Below are the code and all the weights of a small trained network. Each question names an input and a target symbol and asks about switching units off, where a switched-off unit gives its printed mean instead of its output.

import numpy as np


def w(rows, s, z=0):
    codes = np.array(rows[::2]) - 128.0
    scale = np.full(codes.shape[1], s)
    scale[-1] = z or s
    return codes * scale


def norm(h):
    return h / np.sqrt((h * h).mean(-1, keepdims=True) + 1e-5)


def f(y):
    return np.maximum(y, 0)


def softmax(a):
    e = np.exp(a - a.max(-1, keepdims=True))
    return e / e.sum(-1, keepdims=True)


def log_softmax(a):
    a = a - a.max(-1, keepdims=True)
    return a - np.log(np.exp(a).sum(-1, keepdims=True))


def net(x, mask):
    ids = ['γδεζθμξφψω'.index(c) for c in x.split()]
    T = len(ids)
    res = E[ids] + P[:T]
    r = norm(res)
    for j in range(2):
        rows = slice(3 * j, 3 * j + 3)
        q, k, v = (r @ M[0][rows].T for M in (Q, K, V))
        z = softmax(np.where(np.tri(T) > 0, q @ k.T / 3**0.5, -1e9)) @ v
        o = O[0][rows]
        res = res + np.where(mask[j], z, o[:, -1]) @ o[:, :-1]
    y = f(norm(res) @ A[0][:, :-1].T + A[0][:, -1])
    res = res + np.where(mask[2:10], y, B[0][:, -1]) @ B[0][:, :-1]
    return log_softmax(norm(res)[-1] @ U[:, :-1].T + U[:, -1])


Q, K, V, O, A, B = {}, {}, {}, {}, {}, {}
E = w([
[110,194,104,156,174,68,160,189,129,235,42],'γ',
[142,119,168,26,131,96,108,114,161,134,44],'δ',
[194,70,189,77,115,185,248,131,162,117,94],'ε',
[59,101,108,49,144,179,115,157,101,174,96],'ζ',
[178,93,89,114,163,172,100,140,81,165,31],'θ',
[120,207,126,74,164,208,180,83,181,88,69],'μ',
[152,90,54,142,105,193,86,115,153,125,67],'ξ',
[111,131,184,146,41,71,99,76,40,123,117],'φ',
[95,90,103,57,85,151,166,196,59,77,178],'ψ',
[158,83,22,144,135,82,164,59,179,155,254],'ω',
],0.0069)
P = w([
[68,136,169,255,233,62,159,123,67,44,238],'0',
[103,196,130,77,37,179,110,112,242,234,105],'1',
[118,201,108,72,39,176,101,110,224,206,75],'2',
[152,170,119,58,74,159,93,134,181,198,60],'3',
[155,158,115,69,92,149,99,127,177,183,53],'4',
[138,148,119,59,93,137,119,116,151,180,52],'5',
[134,125,114,80,86,126,121,101,128,177,56],'6',
[128,111,120,79,103,124,140,91,119,180,45],'7',
[131,104,82,91,106,97,138,85,97,164,55],'8',
[116,91,93,97,119,91,157,84,103,151,34],'9',
[110,76,88,100,121,87,165,70,78,133,28],'10',
[111,57,81,112,136,74,181,52,72,131,29],'11',
[108,50,65,119,143,57,195,43,55,137,27],'12',
],0.0042)
Q[0] = w([
[177,190,204,160,116,193,37,207,176,143,157],'h0',
[117,158,160,89,117,131,106,155,87,119,180],'h0',
[131,157,93,54,1,150,169,111,118,210,52],'h0',
[149,65,30,39,62,105,185,28,106,187,111],'h1',
[116,131,72,43,94,103,145,88,132,166,3],'h1',
[151,150,175,198,217,156,110,153,188,87,208],'h1',
],0.0052)
K[0] = w([
[177,191,108,49,3,211,57,126,171,173,131],'h0',
[170,143,102,133,152,145,105,116,194,194,126],'h0',
[140,23,61,98,133,31,218,76,29,121,107],'h0',
[88,180,242,168,232,112,188,176,69,99,200],'h1',
[104,130,130,196,175,91,117,113,59,88,201],'h1',
[165,88,122,62,39,149,142,151,141,150,68],'h1',
],0.0049)
V[0] = w([
[87,171,249,109,97,74,97,131,38,112,77],'h0',
[192,121,161,195,118,47,111,3,179,136,99],'h0',
[73,89,60,45,29,31,110,77,142,129,184],'h0',
[181,53,147,72,58,138,178,119,105,82,189],'h1',
[133,169,97,140,146,60,183,109,189,213,208],'h1',
[118,167,118,101,196,203,221,169,227,78,101],'h1',
],0.0046)
O[0] = w([
[117,160,253,40,157,60,103,158,116,122,101,109],'h0',
[200,121,197,172,120,103,99,70,221,88,108,157],'h0',
[49,142,97,117,121,105,55,116,185,27,222,254],'h0',
[185,76,161,74,88,153,181,102,129,121,169,108],'h1',
[114,164,132,107,149,64,200,129,119,235,126,244],'h1',
[77,135,132,132,169,117,201,120,180,39,81,136],'h1',
],0.0058,0.0026)
A[0] = w([
[115,210,46,112,171,53,30,84,110,112,123,6],'n0',
[83,232,111,210,172,47,149,208,119,192,99,36],'n1',
[131,117,126,124,95,174,69,141,130,63,98,130],'n2',
[139,81,94,46,158,83,107,141,198,113,72,7],'n3',
[214,108,159,80,137,109,27,151,130,164,186,17],'n4',
[188,117,129,53,98,230,115,33,77,142,179,36],'n5',
[161,114,191,219,174,118,86,79,205,171,81,186],'n6',
[167,77,181,128,82,129,254,160,145,102,121,102],'n7',
],0.005,0.0024)
B[0] = w([
[85,88,168,163,149,176,94,127,166,210,169,219],'n0',
[158,57,178,192,74,158,125,217,177,49,172,214],'n1',
[92,84,156,123,107,160,70,78,132,99,140,202],'n2',
[162,97,155,68,103,161,79,146,126,155,134,242],'n3',
[62,165,124,253,130,156,193,101,108,113,120,190],'n4',
[145,164,110,200,129,107,153,153,85,44,120,221],'n5',
[216,105,72,84,147,89,101,122,138,88,117,253],'n6',
[79,135,187,189,129,192,102,114,133,205,170,191],'n7',
],0.0058,0.0029)
U = w([
[143,118,137,172,160,83,127,221,147,162,99,65],'γ',
[162,127,204,52,130,75,74,109,160,111,136,148],'δ',
[145,109,198,141,128,188,222,97,149,132,112,2],'ε',
[2,141,128,104,141,160,118,146,82,184,137,164],'ζ',
[184,115,85,149,150,145,118,133,69,150,30,81],'θ',
[98,247,118,128,217,112,174,104,173,42,77,117],'μ',
[130,63,68,177,96,159,85,83,180,106,159,250],'ξ',
[114,193,177,209,73,63,97,90,75,116,129,57],'φ',
[131,110,115,79,74,134,168,190,72,59,189,65],'ψ',
[175,135,85,122,149,71,177,89,152,194,201,178],'ω',
],0.0058,0.0021)

Each question gives the input, a string of symbols that net reads in full, and the target symbol t.
The units are the heads (3 rows each of Q, K, V and O) and the neurons (one row each of A and B). Each row of codes is followed by its name. A weight is (code - 128) times the scale printed after its matrix; where a second scale follows, it is the last column's (O, A, B and U).
mask holds one flag per unit, heads first, then neurons. A switched-off unit (its flag False) gives its mean, the last column of its rows in O or B, instead of its output. The means were averaged over made-up inputs and are rounded, as every weight is.
A unit's drop is (log p(t) with every unit on - log p(t) with that unit switched off) / (log p(t) with every unit on - log p(t) with every unit switched off).
The circuit of an input: a set's keep is (log p(t) with only the set's units on - log p(t) with every unit switched off) / (log p(t) with every unit on - log p(t) with every unit switched off). Starting from all 10 units, units are removed one at a time, each time the one whose removal leaves the highest keep (on an exact tie, the one counted first), for as long as the keep stays at least 0.8.
circuit, biggest first: the units of the circuit, biggest drop first
unit that matters most: the unit with the biggest drop
heads that matter: for each layer, one digit per head in row order, 1 if its drop is at least 0.15 and else 0, layers parted by /
drop of u: that unit's drop, to one decimal
input ζ φ γ ω ω δ ψ ξ μ, target ζ: circuit, biggest first : (h0)
input ζ θ ψ φ θ θ ψ ζ δ φ, target ζ: circuit, biggest first : (h0 n6)
input ε δ θ μ, target ε: heads that matter : 11
input ζ γ δ γ δ ω ω θ θ δ ψ ε, target ζ: circuit, biggest first : (h0 n7)
input δ φ ξ δ γ, target δ: heads that matter : 10
input μ φ ε ξ ω ω ξ δ ψ φ ε, target μ: heads that matter : 01
input θ ξ ζ ω ξ ω θ ω ψ ω μ, target ξ: heads that matter : 01
input ω θ μ θ ω ζ, target ω: heads that matter : 11
input ε ε ω δ μ φ μ ζ δ δ ξ, target ε: circuit, biggest first : (h1 h0)
input ψ ψ δ δ ω ξ ψ δ, target ψ: circuit, biggest first : (h1 h0)
input ε ω φ ξ δ ζ ξ ω ζ ε ξ ω μ, target ε: circuit, biggest first : (h1 n7)
input φ δ γ ξ φ ω ψ ε ω ε, target φ: circuit, biggest first : (h1 n5 n4 h0)
input γ ω ω φ θ ω θ ζ ζ ε, target γ: circuit, biggest first : (h1 n1)
input ξ ω ε ω ε ε, target ξ: unit that matters most : h1
input ζ ψ φ μ, target ζ: circuit, biggest first : (h0 n6)
input γ ω γ ξ δ ε ζ, target γ: circuit, biggest first : (h1 n1)
input ξ γ ω ω θ φ, target ξ: circuit, biggest first : (h0 h1)
input δ θ γ ψ ω θ ω θ φ ξ, target δ: drop of n2 : 0.0
input ξ ζ γ ζ ε θ δ δ ω ξ θ, target ξ: drop of n2 : 0.2
input ψ ω φ ζ ε ω ζ, target ψ: drop of h1 : 0.9
input ψ ζ θ ξ φ ζ ω ω ω ω φ, target ξ: circuit, biggest first : (h0)
